[[-15   3  -3]
 [-26 -37 -18]]
->
[[  3  -3]
 [-37 -18]]

[[-37  -2   6]
 [ 11 -11  -9]
 [ 29 -24 -16]]
->
[[ -2   6]
 [-11  -9]]

[[ -4 -11   1 -20   9]
 [ -6  -1   3  -5   6]
 [ -1 -37 -24 -18  -8]]
->
[[-11   1]
 [ -1   3]]

[[ 27   1   1  -9   5]
 [  7  20   0  13   5]
 [ 26   4   9 -34  11]
 [-22   7  -6  19  -7]
 [  4  25   2  19   5]]
->
[[ 1  1]
 [20  0]]

[[-35 -12 -10   0]
 [ 36  10  23 -22]
 [-24  11 -18  -1]]
->
[[-12 -10]
 [ 10  23]]

[[  1   3  18   4]
 [  4 -12  33   1]
 [  8 -15  14   7]
 [  4  -6   0  -3]
 [  2 -42  26 -20]]
->
[[  3  18]
 [-12  33]]

[[ 22  20 -31 -15   9]
 [-35 -31  -2 -38 -28]
 [-11  -9  41   9   6]
 [ 17  15   9  38   6]]
->
[[ 20 -31]
 [-31  -2]]

[[ 39   7  -2]
 [ 35   0   0]
 [ 11 -18   0]]
->
[[ 7 -2]
 [ 0  0]]
---
[[-33  -7  19   0]
 [-12 -14  -2  -6]
 [ -9  18  -4 -17]]
->
[-33 -14  -4]

[[ 11 -12  -2  20]
 [ 17 -36  26   1]
 [-16  25  23   4]
 [  8   1 -10  -4]
 [-28  10  21   7]]
->
[ 11 -36  23  -4]

[[-33 -11 -12   2]
 [-22 -15  -8  -7]
 [ 14  -3  34  29]]
->
[-33 -15  34]

[[  7 -27 -17  13  36]
 [  4  -8  -8  17  11]]
->
[ 7 -8]

[[-35 -41  22  13 -15]
 [-17 -15  21   2  -8]]
->
[-35 -15]

[[ 11 -21  38  -5]
 [ -4  17 -25 -13]]
->
[11 17]

[[ 42   8 -11  14 -14]
 [-36  -9  10 -13   5]
 [ 31   1  -5   7 -13]]
->
[42 -9 -5]
---
[[ -7  20   5]
 [-33   0   2]
 [ 11 -38  -7]
 [ 28 -15  -3]
 [ 14  10  12]
 [  2  13 -34]
 [ -6  41  -7]]
->
[[  5  20  -7]
 [  2   0 -33]
 [ -7 -38  11]
 [ -3 -15  28]
 [ 12  10  14]
 [-34  13   2]
 [ -7  41  -6]]

[[-26   5  15  18  -9 -16 -43  -7]
 [-22  -4  26   7 -13  -6 -36   1]
 [ 10 -22 -21   3   5   5  24 -20]
 [  6  39 -19 -23  -8  -9  20  32]
 [  7 -10   2  19  -7  26   2   3]
 [ 39  23 -12   8  34  12   6  35]
 [ 23  20 -33   4   9 -14   7  -3]]
->
[[ -7 -43 -16  -9  18  15   5 -26]
 [  1 -36  -6 -13   7  26  -4 -22]
 [-20  24   5   5   3 -21 -22  10]
 [ 32  20  -9  -8 -23 -19  39   6]
 [  3   2  26  -7  19   2 -10   7]
 [ 35   6  12  34   8 -12  23  39]
 [ -3   7 -14   9   4 -33  20  23]]

[[  3  10   0   7  -5  -8   4  -3  -3   4   3  -3   2]
 [  7  25 -10  38  13 -30  -7 -10 -10   4   3 -14   0]]
->
[[  2  -3   3   4  -3  -3   4  -8  -5   7   0  10   3]
 [  0 -14   3   4 -10 -10  -7 -30  13  38 -10  25   7]]

[[-17  10 -18  10]
 [-37   6  -6 -10]
 [ -1  -1  -5  12]
 [  4  -5   1  13]
 [-18  18 -22   8]
 [  4   7  -4  29]]
->
[[ 10 -18  10 -17]
 [-10  -6   6 -37]
 [ 12  -5  -1  -1]
 [ 13   1  -5   4]
 [  8 -22  18 -18]
 [ 29  -4   7   4]]

[[ -7 -12  19   6   6  33  15  10   0 -12  -1  -9   4]
 [ -5   9  14  -6  17  36  13  -4  -4 -12   1  -5   7]
 [-12   6   7  -6  22  32  10  18 -12  13  -7 -10  34]]
->
[[  4  -9  -1 -12   0  10  15  33   6   6  19 -12  -7]
 [  7  -5   1 -12  -4  -4  13  36  17  -6  14   9  -5]
 [ 34 -10  -7  13 -12  18  10  32  22  -6   7   6 -12]]

[[ 19   8]
 [ 12  20]
 [ -5 -34]
 [-10 -27]
 [ -6 -30]
 [ -3 -11]
 [ 10  33]
 [-12 -44]
 [ 14 -15]
 [-15 -29]
 [ -5 -38]]
->
[[  8  19]
 [ 20  12]
 [-34  -5]
 [-27 -10]
 [-30  -6]
 [-11  -3]
 [ 33  10]
 [-44 -12]
 [-15  14]
 [-29 -15]
 [-38  -5]]
---
[[ -4  -8 -13  -2   3   3  26   2  -3]
 [ 37   3  29   9  -5   7   2   6   0]
 [-24 -27 -36  -3  -1   5   6   9 -16]
 [  0  -2  -4   1  -1   3   2  -5   2]
 [-27  36  20  19   9   3  -3 -12 -26]
 [  0  -2   4   1  -1   3   2   2   4]
 [ 35   6  39   1  39  38  12 -15   5]]
->
[[ -3   2  26   3   3  -2 -13  -8  -4]
 [  0   6   2   7  -5   9  29   3  37]
 [-16   9   6   5  -1  -3 -36 -27 -24]
 [  2  -5   2   3  -1   1  -4  -2   0]
 [-26 -12  -3   3   9  19  20  36 -27]
 [  4   2   2   3  -1   1   4  -2   0]
 [  5 -15  12  38  39   1  39   6  35]]

[[ -5  10 -18   8  21 -29  -8  -9 -13   4]
 [  3  15   9   3  -9 -15  -6  31  -7  27]
 [ -6  15  23 -34 -33  24  12  -6  32  -4]
 [  0  -1 -13  16   8 -12  -5  11   6  14]
 [ -1   9  -1   3   4  -5  -6   6   5   6]
 [-14   6  21 -27 -27  37   4 -14  27 -15]
 [ 10  17 -11   2   3 -20 -11   9   8  10]]
->
[[  4 -13  -9  -8 -29  21   8 -18  10  -5]
 [ 27  -7  31  -6 -15  -9   3   9  15   3]
 [ -4  32  -6  12  24 -33 -34  23  15  -6]
 [ 14   6  11  -5 -12   8  16 -13  -1   0]
 [  6   5   6  -6  -5   4   3  -1   9  -1]
 [-15  27 -14   4  37 -27 -27  21   6 -14]
 [ 10   8   9 -11 -20   3   2 -11  17  10]]

[[  2  -2  -8  -3   4]
 [ -5  32   6  -2  19]
 [ -4  25 -33  -9  27]
 [ -1  19  -3   3  21]
 [  6   8  23   3 -17]
 [ 15  -9 -10  -5  -2]
 [ -5  18  -5   1  28]
 [-11 -14 -10  -9 -12]
 [ -7  -2   8   3 -22]]
->
[[  4  -3  -8  -2   2]
 [ 19  -2   6  32  -5]
 [ 27  -9 -33  25  -4]
 [ 21   3  -3  19  -1]
 [-17   3  23   8   6]
 [ -2  -5 -10  -9  15]
 [ 28   1  -5  18  -5]
 [-12  -9 -10 -14 -11]
 [-22   3   8  -2  -7]]

[[ 26  -7   9  27  -3 -10  23 -18 -13 -16]
 [ 28 -20  -3  22  -3  -2  30 -37  -4   5]
 [ -9  20  -9  12  24 -22   5 -22  30 -12]]
->
[[-16 -13 -18  23 -10  -3  27   9  -7  26]
 [  5  -4 -37  30  -2  -3  22  -3 -20  28]
 [-12  30 -22   5 -22  24  12  -9  20  -9]]

[[ 15  -4   0  -9   4 -13  -9 -33 -31 -17 -29 -34   3 -29]
 [  0   9  15  27 -19  -6 -35 -31   0   3   2 -19   8   6]
 [-13  -6   8  20   6   9  13  12  17   3 -17  28  12 -29]]
->
[[-29   3 -34 -29 -17 -31 -33  -9 -13   4  -9   0  -4  15]
 [  6   8 -19   2   3   0 -31 -35  -6 -19  27  15   9   0]
 [-29  12  28 -17   3  17  12  13   9   6  20   8  -6 -13]]

[[-20   5  15  -7 -16 -19  23 -15 -12  17]
 [ -2   7  13   4   0  -3  -7  15  19 -10]
 [  8   6  -5  -6   8  -8  -8   5 -10  -1]
 [  1  -5 -11  -1   1  -8  -4   2  -2  -5]
 [-11  12  20  -3   3   6 -11  37   9 -14]
 [  6  -7  -6  -6  11  -3  -7  14  -2 -21]
 [-11  -1  10   2  -9  -7   0   9  16  -5]]
->
[[ 17 -12 -15  23 -19 -16  -7  15   5 -20]
 [-10  19  15  -7  -3   0   4  13   7  -2]
 [ -1 -10   5  -8  -8   8  -6  -5   6   8]
 [ -5  -2   2  -4  -8   1  -1 -11  -5   1]
 [-14   9  37 -11   6   3  -3  20  12 -11]
 [-21  -2  14  -7  -3  11  -6  -6  -7   6]
 [ -5  16   9   0  -7  -9   2  10  -1 -11]]
